Here is a tiny trained network, its code and every weight. The questions are about switching its units off for an input and a class, where a switched-off unit gives its printed mean instead of its output.

import numpy as np


def w(rows, s, z=0):
    codes = np.array(rows[::2]) - 128.0
    scale = np.full(codes.shape[1], s)
    scale[-1] = z or s
    return codes * scale


def f(y):
    return y / 2 * (1 + np.tanh(0.7978845608 * (y + 0.044715 * y**3)))


def log_softmax(a):
    a = a - a.max(-1, keepdims=True)
    return a - np.log(np.exp(a).sum(-1, keepdims=True))


def net(x, mask):
    res = np.array(x, float).reshape(1, 5) / 4 @ E
    y = f(res @ A[0][:, :-1].T + A[0][:, -1])
    res = res + np.where(mask, y, B[0][:, -1]) @ B[0][:, :-1]
    return log_softmax(res[-1] @ U[:, :-1].T + U[:, -1])


A, B = {}, {}
E = w([
[87,91,188,139,182],'x0',
[211,134,172,98,250],'x1',
[108,51,207,105,148],'x2',
[90,191,200,184,43],'x3',
[61,174,137,74,155],'x4',
],0.011)
A[0] = w([
[149,169,86,143,69,194],'n0',
[83,156,145,130,53,224],'n1',
[116,145,202,172,164,190],'n2',
[230,173,79,176,95,196],'n3',
[180,153,157,192,99,138],'n4',
[63,150,112,64,131,215],'n5',
[189,97,165,137,88,131],'n6',
[136,153,249,166,131,208],'n7',
[165,176,57,151,164,129],'n8',
[130,235,195,164,198,150],'n9',
[178,161,72,88,216,220],'n10',
[132,54,103,83,213,212],'n11',
[170,182,85,164,167,169],'n12',
[124,131,224,92,147,202],'n13',
[182,128,125,164,135,185],'n14',
[182,72,44,30,160,180],'n15',
[73,135,66,164,139,187],'n16',
[115,135,207,96,96,122],'n17',
[171,122,41,160,18,253],'n18',
[70,81,167,84,128,179],'n19',
[121,120,69,138,128,158],'n20',
[147,139,101,90,149,149],'n21',
[195,193,89,236,98,226],'n22',
[78,141,188,130,206,201],'n23',
[132,99,183,192,29,213],'n24',
[48,83,124,104,19,162],'n25',
],0.012,0.0045)
B[0] = w([
[119,109,54,125,114,201],'n0',
[79,107,99,164,14,214],'n1',
[118,253,254,151,102,185],'n2',
[168,170,15,79,155,215],'n3',
[172,169,94,134,92,165],'n4',
[86,85,193,146,153,185],'n5',
[179,126,107,144,69,155],'n6',
[132,243,187,163,38,207],'n7',
[87,129,67,85,216,183],'n8',
[97,189,156,118,122,196],'n9',
[158,99,169,30,205,245],'n10',
[193,72,230,94,189,255],'n11',
[120,177,92,60,143,180],'n12',
[148,175,246,160,110,205],'n13',
[216,190,103,108,183,163],'n14',
[174,52,198,108,161,253],'n15',
[67,102,124,37,97,171],'n16',
[99,160,139,180,138,166],'n17',
[105,111,32,114,114,252],'n18',
[131,141,196,139,86,191],'n19',
[97,53,123,73,188,160],'n20',
[171,89,138,29,210,165],'n21',
[134,175,43,128,145,223],'n22',
[164,173,232,147,75,211],'n23',
[113,126,84,181,15,220],'n24',
[32,66,104,179,79,233],'n25',
],0.0073,0.014)
U = w([
[255,139,22,220,45,60],'0',
[6,15,75,182,40,171],'1',
[235,25,188,71,162,248],'2',
[127,119,47,36,162,25],'3',
[169,205,197,228,48,139],'4',
],0.0082,0.0013)

Each question gives the input, the list of numbers given to net, and the class t.
The units are the neurons (one row each of A and B). Each row of codes is followed by its name. A weight is (code - 128) times the scale printed after its matrix; where a second scale follows, it is the last column's (A, B and U).
mask holds one flag per neuron, in row order. A switched-off neuron (its flag False) gives its mean, the last column of its row in B, instead of its output. The means were averaged over made-up inputs and are rounded, as every weight is.
A unit's drop is (log p(t) with every unit on - log p(t) with that unit switched off) / (log p(t) with every unit on - log p(t) with every unit switched off).
The circuit of an input: a set's keep is (log p(t) with only the set's units on - log p(t) with every unit switched off) / (log p(t) with every unit on - log p(t) with every unit switched off). Starting from the 12 units with the biggest drops (on a tie, the unit counted first), units are removed one at a time, each time the one whose removal leaves the highest keep (on an exact tie, the one counted first), for as long as the keep stays at least 0.8.
circuit, biggest first: the units of the circuit, biggest drop first
most important unit: the unit with the biggest drop
top k neurons: the k neurons with the biggest drops, biggest first
drop of u: that unit's drop, to one decimal
input [-6,-1,7,1,5], class 1: circuit, biggest first	n25; n11
input [5,-2,-3,-2,8], class 2: circuit, biggest first	n24; n18
input [-7,3,-7,6,2], class 3: most important unit	n8
input [-4,-1,1,5,8], class 1: circuit, biggest first	n25; n1
input [-5,-3,5,5,-6], class 0: circuit, biggest first	n4; n6; n22
input [-8,0,-5,5,3], class 0: top 2 neurons	n10; n1
input [-8,3,-3,-8,0], class 2: top 2 neurons	n15; n11
input [7,8,8,-1,-8], class 4: drop of n7	0.3
input [0,-3,-1,8,-1], class 1: drop of n25	0.1
input [-3,-2,1,5,-3], class 0: drop of n4	0.2
input [-5,1,1,0,0], class 3: drop of n24	0.1
